Here is a tiny trained network, its code and every weight. The questions are about switching its units off for an input and a class, where a switched-off unit gives its printed mean instead of its output.

import numpy as np


def w(rows, s, z=0):
    codes = np.array(rows[::2]) - 128.0
    scale = np.full(codes.shape[1], s)
    scale[-1] = z or s
    return codes * scale


def f(y):
    return np.maximum(y, 0)


def log_softmax(a):
    a = a - a.max(-1, keepdims=True)
    return a - np.log(np.exp(a).sum(-1, keepdims=True))


def net(x, mask):
    res = np.array(x, float).reshape(1, 6) / 4 @ E
    y = f(res @ A[0][:, :-1].T + A[0][:, -1])
    res = res + np.where(mask, y, B[0][:, -1]) @ B[0][:, :-1]
    return log_softmax(res[-1] @ U[:, :-1].T + U[:, -1])


A, B = {}, {}
E = w([
[97,110,9,31,96,142,186],'x0',
[14,199,122,123,69,212,65],'x1',
[136,48,205,53,68,102,61],'x2',
[124,185,157,160,11,33,188],'x3',
[45,151,214,69,190,109,197],'x4',
[254,213,172,74,117,181,150],'x5',
],0.0087)
A[0] = w([
[113,214,67,214,187,158,193,108],'n1',
[202,188,160,47,116,164,131,219],'n2',
[124,49,95,132,217,189,78,79],'n3',
[77,158,139,55,162,108,178,89],'n4',
[65,42,71,135,127,77,128,52],'n5',
[37,75,111,191,136,60,86,103],'n6',
[114,58,164,101,116,119,85,72],'n7',
[152,65,168,70,94,108,121,120],'n8',
[204,89,37,199,79,133,58,114],'n9',
[112,135,159,94,180,155,134,20],'n10',
[130,146,115,141,71,23,183,35],'n11',
[162,144,85,169,172,113,190,88],'n12',
[120,146,218,220,202,114,64,145],'n13',
[123,100,155,81,94,97,101,9],'n14',
[162,82,144,129,151,114,182,28],'n15',
[152,93,167,64,72,125,87,88],'n16',
[113,129,136,169,70,97,180,17],'n17',
[160,106,89,148,83,169,109,2],'n18',
[194,182,124,88,102,167,137,116],'n19',
[112,162,166,176,84,79,127,41],'n20',
[128,202,124,117,1,52,149,40],'n21',
[212,59,115,151,191,42,175,37],'n22',
[193,68,122,158,121,124,173,65],'n23',
[86,121,204,134,153,127,174,72],'n24',
[52,209,138,163,62,209,64,30],'n25',
[119,126,178,192,98,108,138,78],'n26',
[83,186,98,75,94,178,108,96],'n27',
[85,200,139,145,123,156,56,106],'n28',
[114,89,19,49,89,118,177,142],'n29',
[138,94,137,107,185,206,101,26],'n30',
[80,136,185,105,204,122,163,71],'n31',
[165,133,138,199,123,122,55,110],'n32',
[133,128,63,163,73,145,78,132],'n33',
],0.011,0.0024)
B[0] = w([
[83,134,83,186,43,134,20,249],'n1',
[122,148,176,244,163,113,146,231],'n2',
[184,176,100,99,163,198,115,228],'n3',
[90,160,143,93,114,89,120,204],'n4',
[143,171,186,212,168,148,173,213],'n5',
[137,138,199,215,212,138,163,234],'n6',
[142,163,89,179,66,125,77,185],'n7',
[77,98,77,172,98,122,74,205],'n8',
[47,203,164,52,151,59,115,243],'n9',
[120,161,128,108,144,116,137,173],'n10',
[170,145,121,90,160,186,102,211],'n11',
[101,88,126,164,58,145,74,194],'n12',
[190,114,67,115,47,88,235,245],'n13',
[109,139,86,152,69,127,59,172],'n14',
[134,92,182,104,132,155,93,179],'n15',
[144,165,103,174,72,122,77,202],'n16',
[169,161,90,91,214,167,66,180],'n17',
[51,160,155,83,147,116,128,173],'n18',
[113,141,199,202,191,90,192,204],'n19',
[166,149,94,98,140,153,129,189],'n20',
[192,156,97,91,198,197,107,240],'n21',
[130,48,193,78,97,170,83,248],'n22',
[107,101,185,113,114,158,132,191],'n23',
[76,178,132,87,132,78,134,192],'n24',
[108,31,174,98,114,174,109,243],'n25',
[152,135,79,120,125,174,182,182],'n26',
[153,52,148,116,116,129,149,202],'n27',
[134,69,168,124,112,172,147,203],'n28',
[165,109,84,138,65,85,255,237],'n29',
[211,187,56,93,188,203,135,194],'n30',
[80,189,160,77,77,116,109,213],'n31',
[106,156,109,94,85,88,221,197],'n32',
[87,146,168,99,115,105,143,198],'n33',
],0.0086,0.012)
U = w([
[174,160,85,82,180,196,110,98],'0',
[121,138,203,231,176,122,159,133],'1',
[114,3,194,73,104,160,110,77],'2',
[55,187,159,45,118,71,129,102],'3',
[105,125,72,192,58,132,49,139],'4',
[157,103,87,110,79,102,222,226],'5',
[123,112,121,132,143,116,126,254],'6',
[101,44,64,113,201,71,89,42],'7',
],0.014,0.005)

Each question gives the input, the list of numbers given to net, and the class t.
The units are the neurons (one row each of A and B). Each row of codes is followed by its name. A weight is (code - 128) times the scale printed after its matrix; where a second scale follows, it is the last column's (A, B and U).
mask holds one flag per neuron, in row order. A switched-off neuron (its flag False) gives its mean, the last column of its row in B, instead of its output. The means were averaged over made-up inputs and are rounded, as every weight is.
A unit's drop is (log p(t) with every unit on - log p(t) with that unit switched off) / (log p(t) with every unit on - log p(t) with every unit switched off).
The circuit of an input: a set's keep is (log p(t) with only the set's units on - log p(t) with every unit switched off) / (log p(t) with every unit on - log p(t) with every unit switched off). Starting from the 12 units with the biggest drops (on a tie, the unit counted first), units are removed one at a time, each time the one whose removal leaves the highest keep (on an exact tie, the one counted first), for as long as the keep stays at least 0.8.
circuit, biggest first: the units of the circuit, biggest drop first
k most important neurons: the k neurons with the biggest drops, biggest first
drop of u: that unit's drop, to one decimal
input [2,7,1,6,1,2], class 2: circuit, biggest first -> [n25]
input [0,6,3,-4,-7,5], class 3: 2 most important neurons -> [n9, n22]
input [-7,6,0,-6,-4,3], class 5: 4 most important neurons -> [n13, n32, n22, n21]
input [6,2,4,4,3,3], class 5: 2 most important neurons -> [n29, n1]
input [6,8,-7,-5,-8,-2], class 2: 2 most important neurons -> [n25, n27]
input [2,8,4,-4,7,0], class 2: 3 most important neurons -> [n25, n27, n9]
input [-8,4,0,4,6,-2], class 5: 2 most important neurons -> [n13, n9]
input [-3,-7,4,1,6,-8], class 1: 2 most important neurons -> [n6, n5]
input [4,0,7,0,-5,0], class 4: 2 most important neurons -> [n16, n8]
input [-4,-2,-1,-8,6,-1], class 0: 2 most important neurons -> [n30, n3]
input [5,8,-4,-5,7,5], class 2: 3 most important neurons -> [n27, n25, n9]
input [5,-1,-1,8,8,-5], class 0: 4 most important neurons -> [n21, n11, n17, n9]
input [4,5,7,-7,-8,-7], class 3: 4 most important neurons -> [n9, n33, n18, n21]
input [0,0,-7,-2,1,-5], class 4: circuit, biggest first -> [n1]
input [-1,-1,5,1,-1,5], class 1: 2 most important neurons -> [n1, n2]
input [-7,-5,-1,-1,5,0], class 5: 3 most important neurons -> [n13, n9, n25]
input [-3,4,4,4,8,-8], class 1: 3 most important neurons -> [n6, n5, n9]
input [3,-1,-2,4,1,-2], class 0: circuit, biggest first -> [n11, n21]
input [0,-6,7,7,4,-2], class 0: drop of n11 -> 0.3
input [-6,4,-5,-5,-6,-7], class 1: circuit, biggest first -> [n6]
input [3,-3,4,2,2,-3], class 4: drop of n13 -> 0.4
input [4,0,3,8,-6,7], class 0: drop of n21 -> 1.9
input [4,-2,-6,3,-8,2], class 3: drop of n9 -> 0.7
